Here is a tiny trained network, its code and every weight. The questions are about switching its units off for an input and a class, where a switched-off unit gives its printed mean instead of its output.

import numpy as np


def w(rows, s, z=0):
    codes = np.array(rows[::2]) - 128.0
    scale = np.full(codes.shape[1], s)
    scale[-1] = z or s
    return codes * scale


def f(y):
    return y / 2 * (1 + np.tanh(0.7978845608 * (y + 0.044715 * y**3)))


def log_softmax(a):
    a = a - a.max(-1, keepdims=True)
    return a - np.log(np.exp(a).sum(-1, keepdims=True))


def net(x, mask):
    res = np.array(x, float).reshape(1, 5) / 4 @ E
    y = f(res @ A[0][:, :-1].T + A[0][:, -1])
    res = res + np.where(mask, y, B[0][:, -1]) @ B[0][:, :-1]
    return log_softmax(res[-1] @ U[:, :-1].T + U[:, -1])


A, B = {}, {}
E = w([
[159,150,145,83,254,101,166,52,165],'x0',
[129,156,206,73,58,107,69,106,139],'x1',
[8,150,180,123,133,200,135,117,56],'x2',
[156,173,183,145,126,154,174,190,157],'x3',
[93,65,133,106,116,174,116,155,201],'x4',
],0.0096)
A[0] = w([
[121,89,98,190,49,140,72,148,67,64],'N1',
[69,200,171,86,89,178,118,73,130,120],'N2',
[158,251,122,168,117,68,141,79,37,152],'N3',
[132,80,180,52,107,105,50,87,93,167],'N4',
[101,11,182,69,154,175,181,79,223,86],'N5',
[103,61,35,179,179,172,145,120,133,179],'N6',
[100,209,160,145,214,96,114,92,165,57],'N7',
[77,65,168,69,97,136,90,165,255,171],'N8',
[90,167,180,161,156,206,86,88,60,2],'N9',
[147,142,146,29,164,60,198,95,99,155],'N10',
[61,164,121,117,179,238,124,135,128,107],'N11',
[89,132,139,90,210,68,119,88,137,55],'N12',
[183,187,253,148,153,176,185,227,157,91],'N13',
[196,150,206,59,95,112,29,119,163,156],'N14',
],0.0069,0.0017)
B[0] = w([
[196,87,167,65,98,120,160,238,80,231],'N1',
[109,173,112,171,135,58,181,91,149,210],'N2',
[143,216,72,147,70,233,66,95,188,254],'N3',
[8,112,95,116,115,185,194,39,106,206],'N4',
[183,196,126,90,50,173,93,209,118,210],'N5',
[85,129,57,135,114,157,158,67,96,237],'N6',
[167,143,147,99,74,109,82,193,68,206],'N7',
[170,217,106,164,81,142,167,114,121,234],'N8',
[203,146,167,164,219,12,121,149,220,206],'N9',
[225,166,130,81,102,139,128,213,128,230],'N10',
[162,167,115,161,168,95,199,189,209,213],'N11',
[198,83,179,33,92,108,140,176,2,208],'N12',
[89,13,187,99,191,222,194,44,57,251],'N13',
[127,133,31,163,189,79,228,97,103,244],'N14',
],0.0069,0.0056)
U = w([
[126,214,123,156,101,221,93,144,155,253],'0',
[139,115,207,84,98,101,105,246,30,35],'1',
[88,134,88,174,160,151,194,62,96,55],'2',
[98,44,176,119,158,183,156,43,57,214],'3',
[144,155,127,210,183,2,147,178,251,95],'4',
[87,59,224,129,157,123,20,107,189,94],'5',
],0.0082,0.0034)

Each question gives the input, the list of numbers given to net, and the class t.
The units are the neurons (one row each of A and B). Each row of codes is followed by its name. A weight is (code - 128) times the scale printed after its matrix; where a second scale follows, it is the last column's (A, B and U).
mask holds one flag per neuron, in row order. A switched-off neuron (its flag False) gives its mean, the last column of its row in B, instead of its output. The means were averaged over made-up inputs and are rounded, as every weight is.
A unit's drop is (log p(t) with every unit on - log p(t) with that unit switched off) / (log p(t) with every unit on - log p(t) with every unit switched off).
The circuit of an input: a set's keep is (log p(t) with only the set's units on - log p(t) with every unit switched off) / (log p(t) with every unit on - log p(t) with every unit switched off). Starting from the 12 units with the biggest drops (on a tie, the unit counted first), units are removed one at a time, each time the one whose removal leaves the highest keep (on an exact tie, the one counted first), for as long as the keep stays at least 0.8.
circuit, biggest first: the units of the circuit, biggest drop first
most important unit: the unit with the biggest drop
top k neurons: the k neurons with the biggest drops, biggest first
input [0,-5,7,1,4], class 4: most important unit : N11
input [2,6,-6,1,4], class 2: circuit, biggest first : [N14, N4]
input [-1,1,6,8,4], class 3: top 4 neurons : [N13, N3, N10, N14]
input [1,6,-4,5,0], class 2: circuit, biggest first : [N14, N13]
input [4,1,-6,-7,-1], class 3: top 3 neurons : [N12, N9, N11]
input [-5,6,8,3,-2], class 4: circuit, biggest first : [N9, N2]
input [-7,4,8,-1,-5], class 4: top 2 neurons : [N9, N2]
input [-8,-3,-3,-2,3], class 1: top 2 neurons : [N1, N3]
input [-4,5,-5,-2,-8], class 0: top 2 neurons : [N3, N13]
input [-6,-1,-7,1,-8], class 0: top 2 neurons : [N3, N9]
input [6,4,1,6,5], class 1: circuit, biggest first : [N5, N3]
input [8,-3,8,-3,-7], class 1: circuit, biggest first : [N12, N7]
input [8,-2,0,-8,-5], class 1: circuit, biggest first : [N12, N10]
input [1,7,-4,-5,-8], class 0: top 4 neurons : [N3, N13, N10, N6]
input [3,8,8,-5,-8], class 0: top 4 neurons : [N3, N10, N13, N4]
input [8,1,5,7,-2], class 1: most important unit : N7
input [6,-2,8,7,4], class 4: top 3 neurons : [N11, N9, N2]
input [8,1,-2,-1,-7], class 1: top 3 neurons : [N12, N7, N10]
input [-5,3,-6,-1,2], class 4: circuit, biggest first : [N13, N14]
input [-4,-3,2,7,1], class 3: circuit, biggest first : [N13]
